Here is a tiny trained network, its code and every weight. The questions are about switching its units off for an input and a class, where a switched-off unit gives its printed mean instead of its output.

import numpy as np


def w(rows, s, z=0):
    codes = np.array(rows[::2]) - 128.0
    scale = np.full(codes.shape[1], s)
    scale[-1] = z or s
    return codes * scale


def norm(h):
    return h / np.sqrt((h * h).mean(-1, keepdims=True) + 1e-5)


def f(y):
    return y / 2 * (1 + np.tanh(0.7978845608 * (y + 0.044715 * y**3)))


def log_softmax(a):
    a = a - a.max(-1, keepdims=True)
    return a - np.log(np.exp(a).sum(-1, keepdims=True))


def net(x, mask):
    res = np.array(x, float).reshape(1, 2) / 4 @ E
    u = 0
    for l in range(4):
        y = f(norm(res) @ A[l][:, :-1].T + A[l][:, -1])
        res = res + np.where(mask[u : u + 5], y, B[l][:, -1]) @ B[l][:, :-1]
        u += 5
    return log_softmax(norm(res)[-1] @ U[:, :-1].T + U[:, -1])


A, B = {}, {}
E = w([
[36,120,97,5,212,121,100,39,103],'x0',
[91,149,127,187,158,138,160,44,106],'x1',
],0.011)
A[0] = w([
[142,125,136,2,128,131,120,164,134,3],'0.n0',
[126,124,138,241,128,122,135,54,135,49],'0.n1',
[131,131,127,157,121,130,139,28,129,102],'0.n2',
[139,108,145,114,124,121,120,75,146,78],'0.n3',
[120,126,138,167,168,137,127,131,111,119],'0.n4',
],0.023,0.0042)
B[0] = w([
[107,86,120,59,5,22,91,184,93,234],'0.n0',
[145,185,46,155,27,140,160,152,84,248],'0.n1',
[38,138,177,117,173,143,157,58,163,216],'0.n2',
[127,165,155,136,117,97,22,115,131,153],'0.n3',
[109,120,155,124,105,76,176,101,67,157],'0.n4',
],0.017)
A[1] = w([
[146,97,128,107,113,106,103,175,138,250],'1.n0',
[155,135,139,150,109,115,101,156,138,101],'1.n1',
[85,119,173,115,176,91,80,100,156,25],'1.n2',
[115,107,76,2,113,118,89,179,136,193],'1.n3',
[74,116,104,23,127,106,111,115,113,233],'1.n4',
],0.032,0.0023)
B[1] = w([
[96,113,150,131,150,191,206,113,142,214],'1.n0',
[159,100,121,86,167,171,69,113,101,178],'1.n1',
[149,119,53,90,182,227,195,86,80,176],'1.n2',
[228,252,172,153,69,140,40,119,137,253],'1.n3',
[114,30,182,141,168,95,130,185,187,254],'1.n4',
],0.023,0.026)
A[2] = w([
[124,155,168,120,55,80,168,195,137,129],'2.n0',
[168,111,138,192,72,4,80,181,176,22],'2.n1',
[176,113,50,171,57,109,124,186,72,39],'2.n2',
[157,125,142,157,195,57,66,101,136,3],'2.n3',
[77,164,146,180,89,98,133,70,133,132],'2.n4',
],0.025,0.0022)
B[2] = w([
[162,83,129,135,200,114,159,101,191,247],'2.n0',
[98,72,186,29,134,87,218,205,240,249],'2.n1',
[176,163,131,100,152,250,76,100,113,241],'2.n2',
[119,141,136,111,61,106,156,190,104,149],'2.n3',
[104,83,127,140,157,20,100,159,123,192],'2.n4',
],0.02,0.018)
A[3] = w([
[125,129,173,124,78,4,80,190,190,6],'3.n0',
[38,86,121,65,74,55,105,206,67,95],'3.n1',
[119,213,53,166,51,101,130,109,103,20],'3.n2',
[189,40,97,125,133,175,111,196,117,77],'3.n3',
[26,168,137,182,38,86,163,99,78,20],'3.n4',
],0.024,0.0023)
B[3] = w([
[95,67,74,184,250,65,48,162,153,251],'3.n0',
[91,125,57,189,222,156,49,9,74,161],'3.n1',
[42,45,237,142,133,97,148,113,89,170],'3.n2',
[124,156,136,135,96,14,93,176,187,216],'3.n3',
[232,225,58,44,19,112,153,242,193,173],'3.n4',
],0.019,0.023)
U = w([
[43,136,3,142,164,19,117,104,131,123],'0',
[65,151,116,116,28,66,211,139,91,113],'1',
[52,54,117,79,201,169,197,83,151,149],'2',
[88,110,189,195,81,181,164,51,29,85],'3',
[195,186,131,127,86,222,74,121,125,166],'4',
[113,135,99,104,142,112,104,108,67,2],'5',
[155,93,172,102,163,92,69,193,232,151],'6',
],0.015,0.007)

Each question gives the input, the list of numbers given to net, and the class t.
The units are the neurons (one row each of A and B). Each row of codes is followed by its name. A weight is (code - 128) times the scale printed after its matrix; where a second scale follows, it is the last column's (A, B and U).
mask holds one flag per neuron, layer by layer. A switched-off neuron (its flag False) gives its mean, the last column of its row in B, instead of its output. The means were averaged over made-up inputs and are rounded, as every weight is.
A unit's drop is (log p(t) with every unit on - log p(t) with that unit switched off) / (log p(t) with every unit on - log p(t) with every unit switched off).
The circuit of an input: a set's keep is (log p(t) with only the set's units on - log p(t) with every unit switched off) / (log p(t) with every unit on - log p(t) with every unit switched off). Starting from the 12 units with the biggest drops (on a tie, the unit counted first), units are removed one at a time, each time the one whose removal leaves the highest keep (on an exact tie, the one counted first), for as long as the keep stays at least 0.8.
circuit, biggest first: the units of the circuit, biggest drop first
top k neurons: the k neurons with the biggest drops, biggest first
k most important neurons of layer l: the k neurons of layer l with the biggest drops, biggest first
drop when u is switched off: that unit's drop, to one decimal
input [-5,5], class 3: circuit, biggest first : 1.n4, 2.n1, 0.n1, 3.n2
input [5,8], class 2: circuit, biggest first : 0.n2, 1.n3
input [0,2], class 0: top 2 neurons : 0.n2, 0.n1
input [0,5], class 0: top 4 neurons : 0.n2, 2.n4, 0.n1, 1.n2
input [-8,-1], class 4: top neuron : 1.n4
input [-6,-1], class 4: circuit, biggest first : 1.n4, 2.n1
input [0,0], class 0: circuit, biggest first : 1.n3, 0.n0, 1.n4, 2.n1
input [-1,3], class 1: circuit, biggest first : 1.n4, 0.n1
input [-5,7], class 3: top 3 neurons : 0.n1, 1.n4, 2.n2
input [-6,7], class 3: top 3 neurons : 1.n4, 0.n1, 2.n2
input [-2,1], class 4: top 2 neurons : 2.n2, 1.n4
input [-2,3], class 3: 2 most important neurons of layer 1 : 1.n4, 1.n0
input [-2,5], class 1: top 2 neurons : 0.n1, 0.n2
input [7,4], class 2: top 2 neurons : 0.n0, 1.n2
input [1,4], class 0: top 2 neurons : 0.n1, 0.n2
input [-8,7], class 4: most important neuron of layer 2 : 2.n2
input [-5,2], class 4: top 2 neurons : 2.n2, 1.n4
input [0,3], class 0: top 3 neurons : 0.n2, 0.n1, 2.n4
input [3,5], class 2: top 2 neurons : 1.n3, 1.n2
input [2,5], class 0: top neuron : 0.n1
input [4,7], class 2: top 3 neurons : 1.n3, 1.n2, 0.n2
input [-5,0], class 4: top 2 neurons : 1.n4, 0.n2
input [2,4], class 0: 2 most important neurons of layer 0 : 0.n1, 0.n0
input [0,4], class 0: 3 most important neurons of layer 1 : 1.n2, 1.n3, 1.n0
input [-3,4], class 3: 2 most important neurons of layer 0 : 0.n1, 0.n0
input [-2,8], class 1: 2 most important neurons of layer 0 : 0.n2, 0.n1
input [-2,-3], class 4: 2 most important neurons of layer 1 : 1.n0, 1.n3
input [2,6], class 0: drop when 1.n4 is switched off : 0.0
input [3,3], class 2: drop when 0.n0 is switched off : 0.1
